Below is a small trained network, with its code and all its weights. Each question gives an input and a class and asks what happens when units are switched off, that is, made to give their printed mean instead of their output.

import numpy as np


def w(rows, s, z=0):
    codes = np.array(rows[::2]) - 128.0
    scale = np.full(codes.shape[1], s)
    scale[-1] = z or s
    return codes * scale


def norm(h):
    return h / np.sqrt((h * h).mean(-1, keepdims=True) + 1e-5)


def f(y):
    return y / 2 * (1 + np.tanh(0.7978845608 * (y + 0.044715 * y**3)))


def log_softmax(a):
    a = a - a.max(-1, keepdims=True)
    return a - np.log(np.exp(a).sum(-1, keepdims=True))


def net(x, mask):
    res = np.array(x, float).reshape(1, 7) / 4 @ E
    u = 0
    for l in range(3):
        y = f(norm(res) @ A[l][:, :-1].T + A[l][:, -1])
        res = res + np.where(mask[u : u + 5], y, B[l][:, -1]) @ B[l][:, :-1]
        u += 5
    return log_softmax(norm(res)[-1] @ U[:, :-1].T + U[:, -1])


A, B = {}, {}
E = w([
[83,111,107,72,76,75,84,171,169],'x0',
[145,203,106,120,37,200,53,59,87],'x1',
[46,166,147,105,13,76,53,188,116],'x2',
[167,174,154,176,65,114,156,147,61],'x3',
[84,150,201,54,89,42,253,117,179],'x4',
[137,151,123,141,79,114,98,124,126],'x5',
[68,86,168,162,194,128,171,144,48],'x6',
],0.013)
A[0] = w([
[142,155,125,59,35,101,150,39,228,41],'L0N0',
[84,150,134,116,28,96,67,123,138,38],'L0N1',
[176,161,129,81,67,140,156,114,220,40],'L0N2',
[142,169,170,140,3,68,240,115,87,6],'L0N3',
[110,102,126,96,93,4,119,194,238,46],'L0N4',
],0.026,0.011)
B[0] = w([
[141,129,108,65,122,141,137,38,182,235],'L0N0',
[76,119,141,154,111,149,78,116,82,224],'L0N1',
[150,150,108,54,133,153,154,52,118,199],'L0N2',
[168,254,198,167,132,142,196,218,85,236],'L0N3',
[153,51,86,140,122,78,132,203,180,249],'L0N4',
],0.027,0.019)
A[1] = w([
[188,118,102,171,182,188,86,102,110,128],'L1N0',
[90,86,178,138,166,66,130,107,146,3],'L1N1',
[175,138,119,208,130,147,91,117,137,111],'L1N2',
[59,103,163,118,229,95,203,120,127,18],'L1N3',
[78,145,125,131,3,125,35,120,104,35],'L1N4',
],0.035,0.0035)
B[1] = w([
[205,186,26,165,160,97,132,161,142,253],'L1N0',
[134,74,196,147,144,160,149,108,161,151],'L1N1',
[181,142,153,185,142,68,100,95,177,197],'L1N2',
[5,67,203,130,134,197,157,82,92,185],'L1N3',
[131,81,122,126,70,187,86,152,68,213],'L1N4',
],0.021,0.022)
A[2] = w([
[89,135,161,136,59,129,2,105,42,7],'L2N0',
[42,200,191,59,189,3,18,99,145,69],'L2N1',
[46,163,177,112,99,131,48,122,66,88],'L2N2',
[100,187,163,108,126,133,53,110,138,3],'L2N3',
[144,173,177,56,120,100,60,65,200,3],'L2N4',
],0.022,0.0043)
B[2] = w([
[139,126,130,122,27,111,7,169,8,254],'L2N0',
[221,124,233,68,162,149,57,131,90,125],'L2N1',
[93,62,170,139,155,113,54,160,124,219],'L2N2',
[118,150,101,121,129,170,89,215,220,142],'L2N3',
[11,163,115,93,241,44,90,17,42,206],'L2N4',
],0.012,0.0095)
U = w([
[111,33,108,109,115,37,181,214,201,162],'0',
[143,158,97,28,113,139,154,19,146,166],'1',
[145,251,222,132,105,128,215,198,81,121],'2',
[194,176,71,221,177,103,105,121,134,90],'3',
[54,78,185,203,181,173,157,102,105,2],'4',
[129,122,116,128,40,166,42,150,63,206],'5',
],0.017,0.0026)

Each question gives the input, the list of numbers given to net, and the class t.
The units are the neurons (one row each of A and B). Each row of codes is followed by its name. A weight is (code - 128) times the scale printed after its matrix; where a second scale follows, it is the last column's (A, B and U).
mask holds one flag per neuron, layer by layer. A switched-off neuron (its flag False) gives its mean, the last column of its row in B, instead of its output. The means were averaged over made-up inputs and are rounded, as every weight is.
A unit's drop is (log p(t) with every unit on - log p(t) with that unit switched off) / (log p(t) with every unit on - log p(t) with every unit switched off).
The circuit of an input: a set's keep is (log p(t) with only the set's units on - log p(t) with every unit switched off) / (log p(t) with every unit on - log p(t) with every unit switched off). Starting from the 12 units with the biggest drops (on a tie, the unit counted first), units are removed one at a time, each time the one whose removal leaves the highest keep (on an exact tie, the one counted first), for as long as the keep stays at least 0.8.
units of the circuit, in order: the units of the circuit, biggest drop first
most important unit: the unit with the biggest drop
k most important neurons: the k neurons with the biggest drops, biggest first
top k neurons in layer l: the k neurons of layer l with the biggest drops, biggest first
drop when u is switched off: that unit's drop, to one decimal
input [0,6,2,-5,1,-2,-4], class 1: most important unit -> L0N0
input [6,-1,-8,0,-1,-2,-1], class 4: 3 most important neurons -> (L1N3, L0N1, L0N0)
input [8,-6,2,-6,-6,-7,8], class 4: 3 most important neurons -> (L1N3, L1N0, L1N1)
input [-5,-4,8,3,-4,-8,0], class 5: 4 most important neurons -> (L0N3, L0N4, L0N2, L0N0)
input [-3,1,4,0,-3,-3,7], class 4: top 2 neurons in layer 1 -> (L1N3, L1N4)
input [4,-4,-5,3,6,7,-4], class 1: 2 most important neurons -> (L0N0, L0N2)
input [2,5,-2,2,5,6,-5], class 1: 2 most important neurons -> (L0N0, L0N2)
input [-7,-3,4,8,-5,4,-4], class 2: top 3 neurons in layer 0 -> (L0N1, L0N0, L0N4)
input [3,6,7,-1,8,3,-2], class 1: top 3 neurons in layer 0 -> (L0N0, L0N2, L0N3)
input [1,-7,1,8,-3,0,-3], class 2: 2 most important neurons -> (L0N3, L0N0)
input [-1,4,-7,-6,0,-5,3], class 4: 2 most important neurons -> (L1N3, L0N1)
input [2,1,0,-5,0,2,0], class 1: 3 most important neurons -> (L0N0, L2N4, L1N0)
input [0,2,-6,-6,5,-5,1], class 4: 3 most important neurons -> (L1N3, L0N2, L1N0)
input [-8,-1,1,8,-4,4,-8], class 2: units of the circuit, in order -> (L0N4)
input [-8,-4,5,1,-4,-6,6], class 4: 2 most important neurons -> (L1N3, L0N3)
input [2,8,3,-4,7,1,1], class 1: top 2 neurons in layer 0 -> (L0N0, L0N2)
input [-1,0,1,0,4,-8,4], class 4: 4 most important neurons -> (L1N3, L1N0, L0N4, L2N2)
input [6,-3,7,5,1,-7,7], class 0: top 2 neurons in layer 0 -> (L0N4, L0N2)
input [-5,-2,1,-8,7,2,0], class 0: top 2 neurons in layer 0 -> (L0N4, L0N1)
input [7,6,0,-6,5,-8,1], class 1: drop when L0N0 is switched off -> 1.4
input [8,-2,3,-3,0,6,-1], class 0: drop when L0N4 is switched off -> 3.4
input [-8,-8,-5,-5,7,-4,-5], class 4: drop when L1N3 is switched off -> 0.2
input [-8,-7,6,-6,4,-3,-1], class 0: drop when L0N4 is switched off -> 2.6
input [0,-7,-6,-8,-3,3,3], class 4: most important neuron -> (L1N3)
